[128 = 0]

[104 154 141 100  46 147 123  56 123 119 207 147 154 147 137 125 138 139
 145 118 116 117]  V > R
[174 142  78 130 135 149  92 100 121 226 129 127 171 140 179 140 122 162
 126 126  92 129]  G > A
[146 171  89 128  39 148 130  88 127 127 146 140 188 143 137 133 104 158
 135 135 132 134]  V > R
[155 197 106 121  73 148 130  43 116 136 150 136 178 148 189 130 120 139
 125 122 126 108]  G > F
[175 135 107 116 121 142 112  80 109 137 174 144 177 128 165 140 116 150
 132 119 118 129]  G > A
[126 166 113 122  67 151 125 113 131 132 196 149 151 145 139 129 122 135
 136 132 125 134]  V > R
[164 168 112 117  34 167 122  92 122 138 169 135 145 140 158 138 139 169
 135 138 153 146]  V > R
[119 168 123 155  38 148 137  89 116 126 193 131 185 120 145 126 128 139
 139 127 133 144]  V > R
[123 140 133 116  66 139 158  88 133 131 165 135 115 104 141 132 159 168
 151 137 125 151]  V > R
[118 156 108 123  75 141 154  84 113 126 187 108 163 148 168 137 138 134
 152 132 109 153]  V > B
[154 157  93 107 116 143 133  57 127 154 135 122 252 134 217 137  71 147
 131 124  82  97]  G > A
[134 152 121  86  69 142 119  72 134 150 149 219 151 145 169 136 116 146
 135 126 114 127]  V > B
[168 127 115 120 108 131 122 131 113 135 135 128 128 174 158 132 127 153
 133 106 134 114]  G > F
[127 150 103 147  51 155 120  77 124 153 156 119 182 167 154 129 127 162
 138 156 114 152]  V > R
[159 143 111 118 111 147 139  71 127 148 126 143 204 149 177 138 124 130
 143 140 113 141]  G > F
[151 114 113 117 134 136 113  84 127  91 117 130 207 159 212 136 111 136
 134 134  88 115]  G > A
[209 126 124  72 120 146 134  99 134 144 180 127 177 140 177 174 112 149
 128 116 120 145]  G > A
[132 151 113 134  71 140 132 121 127 131 145 124 185 160 145 155 132 151
 140 156 119 124]  V > B
[186 147 102 116  83 122 124  61 119 179 100 121 148 145 184 134 115 148
 111 135 144 154]  G > F

[126 134 127 136 130 112 139 137  98 148 106 128 135 110 127 147 131 127
 134 132 138 122]  J848 > J218
[120 131 113 143 130 115 132 131 100 144 116 133 135 125 140 151 128 116
 137 118 135 126]  J848 > J218
[133 127 126 139 133  93 141 143 119 138 116 129 137 135 132 139 126 133
 131 128 135 123]  J527 > J426
[131 119 124 135 127 109 141 138  75 154 103 126 137 122 131 163 126 132
 144 131 139 124]  J848 > J218
[121 131 125 145 126 110 136 121 119 131 112 131 127 137 130 119 128 122
 139 126 136 130]  J527 > J426
[129 152 127 133 121 120 129 133 119 155 106 127 130 127 131 145 119 130
 128 116 138 126]  J848 > J218
[136 134 138 137 130 112 130 131 136 123 117 156 125 126 131 142 127 126
 120 123 129 108]  J527 > J689
[135 120 119 143 127 111 136 121 101 149  98 132 141 129 122 146 125 124
 126 132 134 120]  J848 > J507
[138 124 122 137 125 123 134 119 113 130 118 134 130 124 130 133 135 123
 127 131 139 118]  J527 > J689
[135 109 131 144 118 127 136 128 144 136 117 132 135 140 123 121 111 130
 137 128 130 136]  J527 > J426
[127 123 120 138 129 114 129 128 104 159 108 143 143 132 132 151 128 132
 139 132 132 110]  J848 > J507
[134 128 122 135 141 117 132 125  93 151 112 138 136 121 128 157 132 136
 131 131 133 127]  J848 > J218
[134 124 137 132 131 117 134 135 101 147 113 134 134 125 128 154 134 127
 131 127 139 121]  J848 > J218
[109 129 132 138 127 115 132 130 106 143 111 123 132 129 125 154 135 131
 123 129 139 114]  J848 > J218
[131 122 108 137 126 125 138 129  96 121 105 135 122 138 130 126 129 132
 210 125 124 135]  J527 > J689
[122 131 129 130 128 103 132 130 111 147 111 136 137 132 125 149 131 125
 138 130 137 118]  J848 > J507
[135  99 128 139 122 120 134 121 134 138 121 128 124 138 131 133 132 125
 129 130 130 123]  J527 > J426
[134 127 125 142 126 117 133 125 116 146 111 132 130 135 128 144 129 125
 130 130 136 121]  J848 > J507
[127 118 130 136 125 109 125 135 144 135 114 134 136 132 128 134 122 134
 144 128 139 127]  J527 > J426
[124 119 112 135 129 116 127 126 106 146 108 125 124 126 124 147 130 117
 126 125 137 129]  J848 > J507
[126 125 136 149 129 130 131 119 136 135 111 132 131 129 131 134 132 131
 124 123 124 109]  J527 > J426
[134 119 114 140 122 111 140 123 115 139 115 123 136 134 133 125 118 134
 140 127 135 119]  J527 > J426
[131 132 140 137 125 112 134 135 112 160  99 134 141 121 135 147 138 133
 123 139 136 127]  J848 > J218
[131 125 144 139 139 116 134 137 123 152 125 133 144 124 123 158 134 134
 127 135 125 122]  J848 > J218
[129 130 121 140 132 123 123 124 123 145 118 118 133 116 125 136 125 127
 117 131 137 111]  J848 > J507
[127 122 123 143 129 124 133 126 145 127 116 136 127 139 130 124 128 129
 134 131 127 124]  J527 > J689
